Below are the code and all the weights of a small trained network. Each question names an input and a class and asks about switching units off, where a switched-off unit gives its printed mean instead of its output.

import numpy as np


def w(rows, s, z=0):
    codes = np.array(rows[::2]) - 128.0
    scale = np.full(codes.shape[1], s)
    scale[-1] = z or s
    return codes * scale


def norm(h):
    return h / np.sqrt((h * h).mean(-1, keepdims=True) + 1e-5)


def f(y):
    return np.maximum(y, 0)


def log_softmax(a):
    a = a - a.max(-1, keepdims=True)
    return a - np.log(np.exp(a).sum(-1, keepdims=True))


def net(x, mask):
    res = np.array(x, float).reshape(1, 2) / 4 @ E
    u = 0
    for l in range(2):
        y = f(norm(res) @ A[l][:, :-1].T + A[l][:, -1])
        res = res + np.where(mask[u : u + 11], y, B[l][:, -1]) @ B[l][:, :-1]
        u += 11
    return log_softmax(norm(res)[-1] @ U[:, :-1].T + U[:, -1])


A, B = {}, {}
E = w([
[87,13,191,189,61,192,197,132],'x0',
[191,150,43,132,110,254,155,126],'x1',
],0.0035)
A[0] = w([
[97,193,176,107,160,148,178,135,92],'0.n1',
[144,138,132,112,217,2,47,113,58],'0.n2',
[184,201,42,97,202,80,51,113,220],'0.n3',
[125,150,117,195,134,111,134,108,112],'0.n4',
[242,113,11,164,110,210,159,112,193],'0.n5',
[175,152,119,141,148,178,112,94,1],'0.n6',
[126,141,124,117,121,111,179,121,117],'0.n7',
[35,94,204,204,112,10,98,157,190],'0.n8',
[138,137,168,121,112,149,129,138,77],'0.n9',
[79,58,160,208,72,133,177,132,213],'0.n10',
[130,45,117,219,67,117,136,150,204],'0.n11',
],0.0017,0.0025)
B[0] = w([
[126,106,97,120,120,131,119,98,128],'0.n1',
[154,103,118,129,93,239,167,126,176],'0.n2',
[5,122,178,174,130,227,153,192,247],'0.n3',
[124,156,146,159,112,128,117,133,128],'0.n4',
[144,123,254,15,105,71,148,78,249],'0.n5',
[137,133,92,138,194,40,68,136,128],'0.n6',
[119,150,120,140,117,109,139,111,128],'0.n7',
[226,147,140,44,66,200,190,87,247],'0.n8',
[92,97,142,146,175,143,115,115,128],'0.n9',
[63,220,104,95,230,168,85,162,253],'0.n10',
[88,217,123,139,219,152,55,163,228],'0.n11',
],0.0024,0.0029)
A[1] = w([
[159,172,57,129,165,69,81,125,3],'1.n1',
[105,87,160,137,126,21,121,136,86],'1.n2',
[112,110,125,139,118,89,106,130,107],'1.n3',
[123,100,154,149,112,24,117,116,49],'1.n4',
[107,42,145,202,92,136,152,113,8],'1.n5',
[172,173,56,131,171,65,73,118,22],'1.n6',
[129,66,139,173,118,147,151,119,40],'1.n7',
[231,117,1,172,83,171,160,113,61],'1.n8',
[127,165,164,106,168,168,152,101,142],'1.n9',
[109,31,140,231,82,140,161,122,18],'1.n10',
[101,156,116,148,155,163,129,174,60],'1.n11',
],0.0061,0.0016)
B[1] = w([
[67,92,117,195,134,162,149,165,178],'1.n1',
[233,114,116,79,108,209,154,79,208],'1.n2',
[147,126,104,127,102,121,151,118,147],'1.n3',
[228,101,157,82,98,195,143,46,182],'1.n4',
[109,171,68,143,156,110,105,162,202],'1.n5',
[32,116,110,221,144,152,149,189,184],'1.n6',
[119,174,95,134,151,85,92,155,182],'1.n7',
[187,98,255,67,159,75,123,56,211],'1.n8',
[116,99,95,144,83,74,120,123,255],'1.n9',
[72,195,70,162,180,94,100,167,218],'1.n10',
[142,103,150,108,105,98,144,101,185],'1.n11',
],0.0054,0.0042)
U = w([
[33,168,99,188,180,157,134,188,193],'0',
[250,127,190,72,143,165,144,71,203],'1',
[95,77,98,112,6,44,130,129,125],'2',
[203,106,118,166,124,89,100,160,1],'3',
[206,103,124,160,125,88,116,179,7],'4',
],0.015,0.0049)

Each question gives the input, the list of numbers given to net, and the class t.
The units are the neurons (one row each of A and B). Each row of codes is followed by its name. A weight is (code - 128) times the scale printed after its matrix; where a second scale follows, it is the last column's (A, B and U).
mask holds one flag per neuron, layer by layer. A switched-off neuron (its flag False) gives its mean, the last column of its row in B, instead of its output. The means were averaged over made-up inputs and are rounded, as every weight is.
A unit's drop is (log p(t) with every unit on - log p(t) with that unit switched off) / (log p(t) with every unit on - log p(t) with every unit switched off).
The circuit of an input: a set's keep is (log p(t) with only the set's units on - log p(t) with every unit switched off) / (log p(t) with every unit on - log p(t) with every unit switched off). Starting from the 12 units with the biggest drops (on a tie, the unit counted first), units are removed one at a time, each time the one whose removal leaves the highest keep (on an exact tie, the one counted first), for as long as the keep stays at least 0.8.
circuit, biggest first: the units of the circuit, biggest drop first
top k neurons: the k neurons with the biggest drops, biggest first
k most important neurons of layer l: the k neurons of layer l with the biggest drops, biggest first
drop of u: that unit's drop, to one decimal
input [-5,5], class 0: circuit, biggest first	1.n6
input [-7,6], class 0: 2 most important neurons of layer 1	1.n6, 1.n1
input [0,-1], class 2: 3 most important neurons of layer 1	1.n9, 1.n2, 1.n8
input [-5,-6], class 1: 2 most important neurons of layer 1	1.n4, 1.n2
input [0,3], class 2: 4 most important neurons of layer 1	1.n9, 1.n2, 1.n8, 1.n4
input [-8,8], class 0: 3 most important neurons of layer 1	1.n6, 1.n1, 1.n2
input [3,1], class 2: top 3 neurons	0.n10, 0.n11, 0.n3
input [-1,3], class 2: top 3 neurons	0.n5, 0.n8, 1.n9
input [-4,-5], class 1: top 2 neurons	0.n10, 0.n11
input [-6,-8], class 1: top 2 neurons	1.n4, 1.n2
input [-3,-1], class 2: 2 most important neurons of layer 0	0.n3, 0.n2
input [-3,0], class 2: drop of 0.n10	0.2
input [1,-2], class 2: drop of 1.n9	0.2
input [-2,3], class 2: top neuron	0.n5
